Here are made-up objects, facts about them, and rows of numbers that follow some of those facts. Name the object behind each unnamed row.

How the objects are related:
zibror	liste	220; fluves	liste	748; drafon	liste	748
flibir	liste	748; stosto	liste	748; dobrir	liste	748
tufli	liste	748; flirotrun	liste	220; gutrutrir	liste	220
plolo	liste	748; skife	liste	220; poflor	liste	748
toplen	liste	220; naplan	liste	220; fleflatek	liste	748
tedruk	liste	748; miklir	liste	748; skopan	liste	748
giflam	liste	748; laskam	liste	748; trudres	liste	748
sorik	liste	748; faflen	liste	748; zeflir	liste	748
fufon	liste	220; fliskeros	liste	220; vobugik	liste	748
vidruk	liste	220; skugris	liste	748; stakil	liste	748
tige	liste	220; fazu	liste	220; flodi	liste	748
drulu	liste	748; zifu	liste	220; totrom	liste	220
sigraple	liste	748; gradra	liste	748; pirikar	liste	748
fludrim	liste	748; kivotu	liste	748; vubrem	liste	748
kevus	liste	220; didar	liste	220; lapli	liste	220
trebrin	liste	220; gufa	liste	748; ruplu	liste	748
skara	liste	748; bruzi	liste	220; pleklok	liste	748
pamel	liste	220; brebagus	liste	748; truves	liste	748
nisu	liste	748; lagrul	liste	748; plegi	liste	748
klubrur	liste	748; vodifla	liste	748; voner	liste	220
suge	liste	748; pefek	liste	748; drabres	liste	748
bragova	liste	748; bodas	liste	748; grulam	liste	748
dabruflu	liste	748; dapinor	liste	748; dratar	liste	748
nelon	liste	748; trazo	liste	748; draruk	liste	748
skiplil	liste	748; tavaku	liste	220; stedrun	liste	748
klegul	liste	220; duva	liste	748; klileden	liste	748
ropapli	liste	220; goklir	liste	748; gruplan	liste	748
foflor	liste	748; vigrol	liste	748; sofuplun	liste	748
begol	liste	748; kupek	liste	220; stoplezam	liste	748
plugrun	liste	748; drebelur	liste	748; tifun	liste	748
metil	liste	220; dropifem	liste	748; ruzor	liste	220
baskan	liste	220; tufli	traplos	flibir; tufli	traplos	ruzor
tufli	traplos	flirotrun; tufli	traplos	tige; tufli	traplos	fleflatek
tufli	traplos	trudres; tufli	traplos	gutrutrir; tufli	traplos	fufon
skife	traplos	sofuplun; skife	traplos	flibir; skife	traplos	skara
skife	traplos	poflor; skife	traplos	skugris; giflam	traplos	dobrir
giflam	traplos	plolo; giflam	traplos	gruplan; giflam	traplos	ropapli
vidruk	traplos	flirotrun; fazu	traplos	stakil; fazu	traplos	nelon
gradra	traplos	pefek; gradra	traplos	stakil; gradra	traplos	zibror
gradra	traplos	lagrul; gradra	traplos	begol; gradra	traplos	didar
vubrem	traplos	fluves; vubrem	traplos	flibir; vubrem	traplos	nisu
vubrem	traplos	naplan; vubrem	traplos	fludrim; vubrem	traplos	drabres
vubrem	traplos	nelon; lapli	traplos	vigrol; lapli	traplos	dabruflu
lapli	traplos	sigraple; lapli	traplos	bodas; gufa	traplos	flibir
gufa	traplos	flodi; gufa	traplos	drafon; gufa	traplos	pirikar
gufa	traplos	trebrin; gufa	traplos	zeflir; ruplu	traplos	stedrun
ruplu	traplos	drebelur; ruplu	traplos	goklir; ruplu	traplos	miklir
ruplu	traplos	truves; pleklok	traplos	flodi; pleklok	traplos	voner
brebagus	traplos	dropifem; brebagus	traplos	foflor; brebagus	traplos	drabres
brebagus	traplos	bragova; plegi	traplos	stakil; plegi	traplos	foflor
plegi	traplos	klegul; plegi	traplos	miklir; plegi	traplos	poflor
plegi	traplos	dabruflu; plegi	traplos	totrom; klubrur	traplos	stakil
klubrur	traplos	tifun; klubrur	traplos	dapinor; klubrur	traplos	faflen
klubrur	traplos	plolo; klubrur	traplos	dabruflu; klubrur	traplos	suge
vodifla	traplos	bruzi; vodifla	traplos	klileden; vodifla	traplos	kevus
vodifla	traplos	baskan; vodifla	traplos	trudres; vodifla	traplos	dratar
vodifla	traplos	bodas; grulam	traplos	flibir; grulam	traplos	fleflatek
grulam	traplos	fludrim; grulam	traplos	stosto; grulam	traplos	begol
grulam	traplos	fufon; grulam	traplos	fliskeros; grulam	traplos	laskam
grulam	traplos	sorik; grulam	traplos	zifu; draruk	traplos	tavaku
draruk	traplos	vobugik; draruk	traplos	tedruk; draruk	traplos	vigrol
duva	traplos	stedrun; duva	traplos	vobugik; duva	traplos	trazo
duva	traplos	drulu; duva	traplos	ropapli; stoplezam	traplos	stedrun
stoplezam	traplos	trazo; stoplezam	traplos	skiplil; stoplezam	traplos	nelon
stoplezam	traplos	skugris; plugrun	traplos	skopan; plugrun	traplos	stosto
plugrun	traplos	baskan; plugrun	traplos	lagrul; plugrun	traplos	sigraple
plugrun	traplos	kupek; plugrun	traplos	didar; metil	traplos	toplen
metil	traplos	drulu; metil	traplos	suge

Named rows:
[ -9 -13   5  16  -7   8 -21  17  21 -19   2   0  -8  23   7   5   4  -2
  -3  -8  -9  -1   9  11  -6  20   6  -9  19  -3   9  -1  -4 -24  -2]: stakil
[ 22  49   5 -17  19 -20  41 -46 -43  33 -31 -22  31 -59 -18  -7   1  16
   8   1  -2  -6  -8 -20  28 -51 -20  16 -33   9 -24  13   8  61  18]: lapli
[ 32  54   9 -21  21 -24  35 -32 -39  37 -19 -11  28 -65 -17 -14  -3   9
  13   1 -16   4  -7 -13  20 -40 -33  20 -36  15 -14   6   9  53  28]: bruzi
[-10 -13   6  19  -9  13 -27  20  13 -14   6  10 -11  22   5  12   3  -9
 -12   5  -2  -9  11   5  -6  14  11 -13  22   2   4  -3  -3 -24 -15]: miklir
[-16 -16  -5  13 -13   6 -15  13   9  -9   4   8 -11  24   8   9   4  -8
  -6   5   3   5   4   9 -11  20   9 -14  12  -2   6 -10  -9 -26 -15]: skiplil
[ 25  52  -6 -25  25 -10  44 -33 -38  27 -16  -6  30 -57 -14 -17  -2  15
   9  -3 -14   4  -9 -13  18 -32 -28  28 -25  20 -10   5  14  71  43]: fliskeros
[-17 -30   3   4 -15   0 -11  -3  16 -11   0  13  -7  30  16   6   6   5
   3  13  14  -8   1  -1 -11   9  14 -20  10 -16   4  11  -3 -18 -31]: giflam
[ -7 -18   5  13  -1   4 -10  15  24 -14  15   9  -7  22   5  -4  -3  -7
  -9  -9   1   0   1  20  -2  26   4   1   9  -5  10   1   1 -28  -8]: stosto
[ -8 -10  -2   7 -10   9 -17  18  23 -19  -1  -2  -7  31  13   9   6  -6
   6  -2  -3   1   2   7 -19  10  10 -10  20  -2   5  -7  -9 -25 -10]: suge
[-10 -21   1   5 -14   0  -9   2  16 -13  -2  -7 -12  35  13  15   5   5
  -4   3  17 -10  -1   4  -4   4  21 -13   9 -14   4  10  -7 -22 -25]: klubrur
[ 31  48  -6 -25  20 -17  44 -25 -39  30 -13  -6  25 -59 -10 -18  -4   7
  12   1 -13   1  -8 -18  14 -38 -28  26 -26  20  -8   4  12  69  37]: ruzor
[ -8 -23  -6   7  -1  12 -18  26  11  -7  10   2  -9  23   4   5  -1  -2
  -2  -7  -2  -2   1  -1  -3  21  10  -1  10  -9   8  -1  -7 -31  -2]: drabres
[ -9 -24  10  12 -13  -4  -8  -1  15  -9   8   3 -11  28   5   5  -3   1
 -17  -1  20  -6  -1  21   9  14  18  -3  -4 -18   4  14  -1 -32 -27]: plugrun
[-12 -29   0  -7  -8  13 -26  19  18 -18  24   2 -23  19  -7  -1  -7  -7
   6  -1   3  11   6   3 -13  20  14  -9  12  -5   6 -20   3 -24  -2]: flodi
[ -6 -23  -3   8   0  14 -22  24   9  -8   8   3  -8  23   1   5  -1   0
  -3  -5   1  -8   2  -4  -1  16  13  -3  11  -8   5   1  -5 -28  -9]: bragova
[ -9 -23   3   5  -8   8 -18  12  17 -12  15  10 -11  25   4   3  -2  -6
  -3   4  10  -5  -1   5 -10  13  13  -8   9  -8   4  -3  -2 -27 -21]: kivotu
[-11 -30  -1  -6  -9  12 -22  16  18 -16  24   2 -24  20  -7   1  -5  -9
   5  -1   5  10   1   2 -10  19  16  -8  10  -5   7 -18   0 -24  -2]: zeflir
[ -1 -34  -9   8 -16  -7   1  12  14  -7  19   6 -19  30  14   2  -5 -12
 -17   3  26  -8  -4   9  -2  11  20   1   1 -14   9  10  -2 -25 -28]: tufli
[ 18  57  -6 -25  15 -14  43 -43 -52  36 -31 -20  28 -55 -14  -2   3  27
   8   4  -9   3  -9 -21  24 -40 -22  15 -31  12 -15  10   5  73  34]: fazu

Name these rows:
No name comes twice in this set of rows, the named rows included.
[-16 -15  -4  13 -11   9 -16  13  15 -11   2  10  -6  25  10   8   6 -10
  -1   3   1   7   3   7 -16  19   4 -16  15  -1   4 -11 -10 -26 -15] -> trazo
[-13 -22  -5  18 -13   5 -16  17  13 -10   5   2 -15  19   6   6   3 -13
  -7   0   0  10   6   7 -11  23   8 -16  14  -2   9 -10  -7 -24  -7] -> skugris
[-12 -22   0  21 -10   7 -19  19  18 -15   4  -3 -16  17   4   6   1 -11
  -8  -4  -4   0  10   3  -6  19  12 -15  21  -3   9  -2  -4 -23  -4] -> poflor
[-11 -20   7   9 -11   1  -8   0  14 -12   7   0 -11  31   7   9   1   5
 -17  -3  18  -8  -1  20   7  13  18  -3   2 -16   3  14   0 -23 -22] -> gradra
[-18 -21  -8  10 -19   1  -6   1   3  -1   4   4 -13  29  11  12   4  -3
 -15   9  19   2   1   6  -3  14  18 -16   3 -10   4   0 -10 -24 -26] -> stoplezam
[ -6 -22  -8   8  -3   8 -11  22  16 -11  14   7  -8  24   8   0  -3  -7
  -6  -9   1   3   0  10  -9  27   6   3   8  -5  12  -2  -3 -26  -2] -> fludrim
[ 29  57  12 -21  23 -20  34 -33 -38  35 -21 -11  30 -64 -19 -16  -2  13
  12  -1 -20   6  -6  -9  23 -36 -35  22 -36  16 -13   7  10  56  34] -> baskan
[ 23  53 -12 -29  24  -8  41 -28 -50  37 -22 -15  31 -60 -17 -11  -1  22
  15  -2 -17   8 -11 -23  20 -33 -30  22 -31  18 -11   1   7  68  46] -> naplan
[ -2 -27   9  10 -16 -13  -8   7  15   0  11   3 -16  27   8   5  -4  -7
 -14   3  22  -5  -3  12   3   8  15  -4  -9 -20   4  11  -6 -42 -37] -> vodifla
[  2 -23   3  13  -9  -6 -14  24  23 -10  18   9 -13  21   9  -3  -5 -18
  -4  -3   3   1   1  14  -8  19   3   2   6  -6  12   0  -3 -38 -16] -> trudres
[-15 -17   3   9 -18   6 -17   5   3  -7  10  14 -12  31   8  17   2  -2
 -23  15  21 -10   6   4  -1   6  19 -15  12  -6  -2   1  -3 -20 -37] -> ruplu
[ 21  51   0 -31  21 -10  34 -38 -43  32 -18  -9  27 -59 -18 -12   0  18
  14   8 -13  -1  -6 -23  17 -43 -27  18 -26  18 -18   3  13  67  32] -> pamel
[-15 -36  -4  -8 -15   5 -15   6   8 -11  24  -4 -28  24  -4   7  -8  -3
  -6   2  25   4  -2   0  -3  12  26  -7   2 -14   4  -8   0 -22 -17] -> gufa
[-17 -26  -3  15  -6   5  -9   2  16 -11   2   2  -5  26   4   7   3 -11
  -8   0  27  -8  -2   3  -6   1  20  -9   6 -15  -7   1  -8 -35 -38] -> draruk

Now the same objects, written a new way:
Known rows:
[-28  30  11 -17  -5  -7  89 -63  22  14   7   9 -14  36 -18   4  -6  89
 -35  -9 -36  -9   5  -6  16 -43  36   0 -37  33  26   2 -11  12  20  -6
   0  11 -68  39  15 -22 -18 -18 -16   7   9 -41 -12 -36]: kevus
[ -5 -12   2  -3  -7   6 -41  27   6  -6  -7  20  22 -18   7  -7  -9 -24
  12   5  18   9  -9   5  -1  38 -10   5  15 -18  -6   0   1   9  -6  -2
   3  -7  43  -3  -2  15   9 -27   4  -5 -12  23  12  24]: dropifem
[  0 -13 -23 -13  -9  -5  -2  28  15 -11  -3  12  10 -25  -3   5   4  -4
  15   5  16   1  -1 -22 -10  43  25  10  13 -25   2  -5  17   0 -39  12
  -4  -4  16 -15   4   9  16   8  24  -5  -4   8   5  -2]: klileden
[-15  11  18 -21   8   3  50 -66   3  23   8  -4 -17  38 -18   0   3  51
 -47 -15 -31 -11   8  26  27 -69  12  -2 -35  73  16   0 -21   5  24 -20
  -7  24 -51  44   3 -29  -5  -5 -27  16  18 -44 -12  -8]: ropapli
[ -8  -8  -5   0   7   4 -10  43  -7 -10  -7  -7  14 -21   0  -2   3 -23
  21  -4  12   3   0  -4 -10  29  -2   0  12 -10 -10  -6 -12   7   1  13
  13  -4  12 -23  -9   6  10  17  11   3  -9  20   5   7]: sorik
[ 11  -2 -24  25   6  -6  12   1  -6 -16   9 -11  -3 -10   8   3   0 -30
  43   3   6  -6  -2 -11  -8  16  28  -6  29 -54 -12  -2  12  14  -6  23
  12   0  30 -16  -5  13 -10 -10  15 -17   6   9  -6 -21]: tufli
[-16  13  10   9   1  -2  28 -91   3  14   7  19 -39  45 -19  -4   3  64
 -51 -14 -32  -5   1   0  16 -57  28  -9 -30  57  23   6 -40   5  42 -14
   0   4 -59  38  -3 -17 -36  -9 -29   6   2 -33  -6  -3]: tavaku
[ 38  -3  -7  14   7 -13   1   8  -1 -12   3 -18  -8   7  14  10   4 -58
  18  14  20   1   3   7  -3   1  20   0  28 -44 -14 -12  28 -18 -31  -1
 -10  -8  23   3  -6  17  -1 -26  11 -21   3  17   0   0]: klubrur
[-12 -11  -5  -5   7  -3   4  47  -2 -13 -11  -4  12 -24  -2   1   7 -19
  14  -1  16   7   3 -13 -10  45  -5   2   5  -5  -6  -2  -5  -1 -10  13
   7 -13   3 -23  -7   4  18  24  12   4 -11  24   6   5]: stosto
[ 14 -32 -20  11  -5   2 -78   9  -6  -4  -5  14 -10 -20  -5  -2  13 -30
  -5  -2  17   5   1  -9 -11  21   8   3  15   3  -3  -1  -3 -15 -19   2
  -7   2  25 -14 -12   6  11  23   6   5  -4  12   7  37]: vobugik
[ 34 -16 -19  35  -2  -1 -23 -12 -10  -5   1 -18 -10 -11  19   2   4 -33
  17   8  12   0  -9  -3  -5  12 -16  -1  26 -34 -12  15  52 -10 -17   7
   8   9  45 -18  -4  -6  16  -8   3   4  10   5 -13   9]: stoplezam
[  7 -27 -13 -21  12   2 -22  25  -3  -3  -3  -8   8 -20   0   2   9 -43
   9   0  21  -1   9  10   6  19   4  10  14  11  -9  -9   3   4 -37  -3
 -19   6  36  -8  -7   4  29   7  14  -4   9  10   4  14]: gruplan
[ -1  -9  -5 -19  -5  15 -50  44  -9   1  -4  -4  26 -26  -2  -8   0 -10
  21   1  10   5  -5  -3 -11  24 -26   3  13   0  -7  -6 -14  12  -5   5
   8  -5  13 -30   1   8  10  42  19  10  -5  12  13  14]: flibir
[ 12  -8  -9 -15   1   9 -52  30  -6   8  -1  12   9 -34   0  -4  -5 -12
  18   5   9   8   5   0 -12  -5 -36   5   7 -12  -7  -9 -25  14 -13   3
 -18 -13  21 -30   4   3  -1  20  18  -8  -9  18   5   8]: flodi
[  8 -12  -1   2 -10   6 -68  36  -9  -3   2  -9  22  -8  11  -3   2 -21
  15   9  11   2  -8  -6  -3  39 -28   2   8  -4  -3  12  12 -11  -9  -4
  -2 -10  28 -20   1  20  10  35   8  -4   2   7  19  15]: poflor
[ -8  -8  -1 -10   9  -9  16  54   1 -13 -13  -7   9 -21   1   4   8 -20
   6   4  20   7   7 -11 -10  46 -15   3   1  -5  -5   4   9 -15 -21   8
  -3 -16   0 -19  -3   2  22  16  11   1 -12  24   4   7]: lagrul
[  -3   34   17   19    4    0   64 -104  -10   15   18  -25  -23   57
    5   -2   -9   66  -18   -1  -44  -13   -8   11   24  -63   -9  -16
  -23   28   16   22    8   13   46  -11   13    5  -44   28   11  -20
  -33  -24  -29    1   24  -44  -18  -35]: skife
[ 14 -12  -8   0  -7  11 -63  24 -13  -1   2 -15  16 -14  10  -4   3 -20
  19   8  10   2  -8  -9  -5  33 -31   1  13  -3  -4   9  18  -2 -14  -1
   3  -8  26 -28   2  11  13  42  14  -1   7   2  12  12]: skara
[-37  34  31 -13   9   3  89 -51  -2  13   2 -10  -9  39 -16  -4  -5  69
 -28 -16 -38  -8   1  12  16 -57   8 -12 -38  53  14   3 -34  19  58  -5
  19   8 -70  31   2 -23 -27  -9 -27  16   2 -29 -12 -26]: zifu

Which object is each row?
No name comes twice in this set of rows, the named rows included.
[  0  31  24 -15  -7  -1  48 -57   8  22   5   1 -20  45 -16   3  -5  49
 -47 -11 -35  -9   9  21  11 -88  24  -4 -26  39  13 -16 -18 -10  31 -21
  -2  20 -70  48   7 -24 -28  -7 -28  16   6 -38 -10 -10] -> toplen
[ -9  -7   4  -8   7  -2  -1  58  -6 -12 -11 -10  17 -20   2   0   5 -27
  15   0  16   4   3  -6 -10  35 -12   1   7  -2  -9  -3  -7  -6  -5   9
   6  -9   1 -23  -7   6  13  30   9   5 -12  23   7   9] -> begol
[ 23 -12  -1 -18 -10   1 -53  48   0  -2  -6  -2   9 -10   0   4   5 -46
   2   6  20   4   8   4 -11   4   9   8  18 -13 -11 -25   5 -24 -30  -9
 -10   1   6  -2  -5  12   9  22  13   2  -5  12  12  21] -> suge
[  9 -14   1  -8 -12  13 -45  31  -2   2  -9  -5  23 -21   7  -4   0 -25
   7   4  18   8  -9   1  -9  31 -29   4  16  -2  -8   0  20  -7 -17  -3
  12   2  23 -19   0  -4  24  21  10  19  -5  13   4  29] -> nelon
[-10 -10  -8  -8   1   6 -24  50  -5  -8  -4  -6  20 -22  -2  -2   4 -22
  25  -4  10  -1   0 -11 -10  24  10  -1  15 -11  -8 -11 -15  10  -2  14
  12   1   8 -23  -6  12   5  33  16   1  -3  10  10   3] -> fleflatek
[ 10 -28 -24  15  -3   1 -70  -1  -3  -8  -4  16 -15 -17  -4  -3  12 -27
  -1   0  17   7  -1 -18 -11  26  16   1  17  -4  -2  -1 -15  -8 -19   3
  -7 -11  25 -14 -13  12  -3  15  10  -4 -10  16   9  32] -> tedruk
[ 36 -22 -24  33   3  -6 -31 -15  -8  -8   1  -5 -24 -11  13   3   9 -46
   9   4  16   1  -1   3  -7  -1  11   0  25 -31 -13   4  37 -11 -23   3
  -5  11  44  -8 -10  -5   9 -16   3  -3   9   7 -12  13] -> duva
[ -7 -15 -12   0   1  -7 -17  37   5 -13  -8   6   1 -18  -2   4   9 -17
   2   4  19   8   4 -20 -10  51   3   6   7  -5   1   2   1 -14 -23   6
  -6 -20   6 -15  -4  12  13  20  15  -2 -12  21  10  11] -> sigraple
[ -12   31   13   22    6  -16   90 -102    9    5   14    3  -43   59
   -7    6   -2   61  -35   -3  -34   -8    1   -2   19  -49   37  -11
  -24   21   22   10   -3    1   33   -8    0   -6  -56   44    5  -10
  -41  -56  -26   -6    8  -29  -15  -31] -> lapli
[  6 -11   1  14 -12  -3 -68  52  -1  -6   0  11  15 -17  13  -1   1 -25
   6   4  13   4  -4  -5  -7  33 -20   4  -6  -7  -6  12  15 -22  -6   1
 -11   6  39 -11  -3  20  16  17  -4  -7  -3   6  15  13] -> miklir
[ -3  -5   4  -2   9  -7   6  52   0 -13 -10 -11   8 -18   5   5   6 -30
   8   5  18   7   4  -7  -9  36 -16   2   3 -10  -8   1   9 -15 -16   6
  -4 -14   6 -17  -3   7  15  12   7   0 -10  23   4   6] -> pefek
[ 19 -21 -11   7  -9   6 -58  19  -7   1  -5  -7   9 -21   9  -2   5 -23
   7   3  13   3  -7  -3  -8  18 -26   4  14  -4  -7   8  30 -11 -20  -1
   4  10  31 -21  -2  -3  22  30   6  13   4   3   2  21] -> skiplil
[  6 -25 -19   6  -4  -2 -61  11   1 -11  -4  16  -6 -13  -6  -1  11 -21
  -4   3  19   8   0 -22 -11  40  15   3  14  -3   2  -1 -10 -10 -21   2
  -9 -16  17 -12  -9  15   0  20  13  -5  -9  18  13  28] -> vigrol
[ 22 -22 -12  -1 -10   3 -65  30  -2   1  -6   4   1 -20  -2   1   8 -41
  -2   0  18   4   3   4 -15   1   7   7  19  -5 -10 -15   7 -21 -31  -4
  -9  12  18  -7  -5   2  13  29   8   7  -4   7   5  27] -> drulu
[ -9 -11  -7  -1   7 -10  15  37   4 -15 -11  -2   3 -22   0   5   8 -16
   8   4  19   7   5 -17 -10  43  -1   4   4 -13  -3   5   9 -11 -24  10
  -5 -14   4 -18  -3   5  22   6  13   0 -12  24   1   4] -> skopan

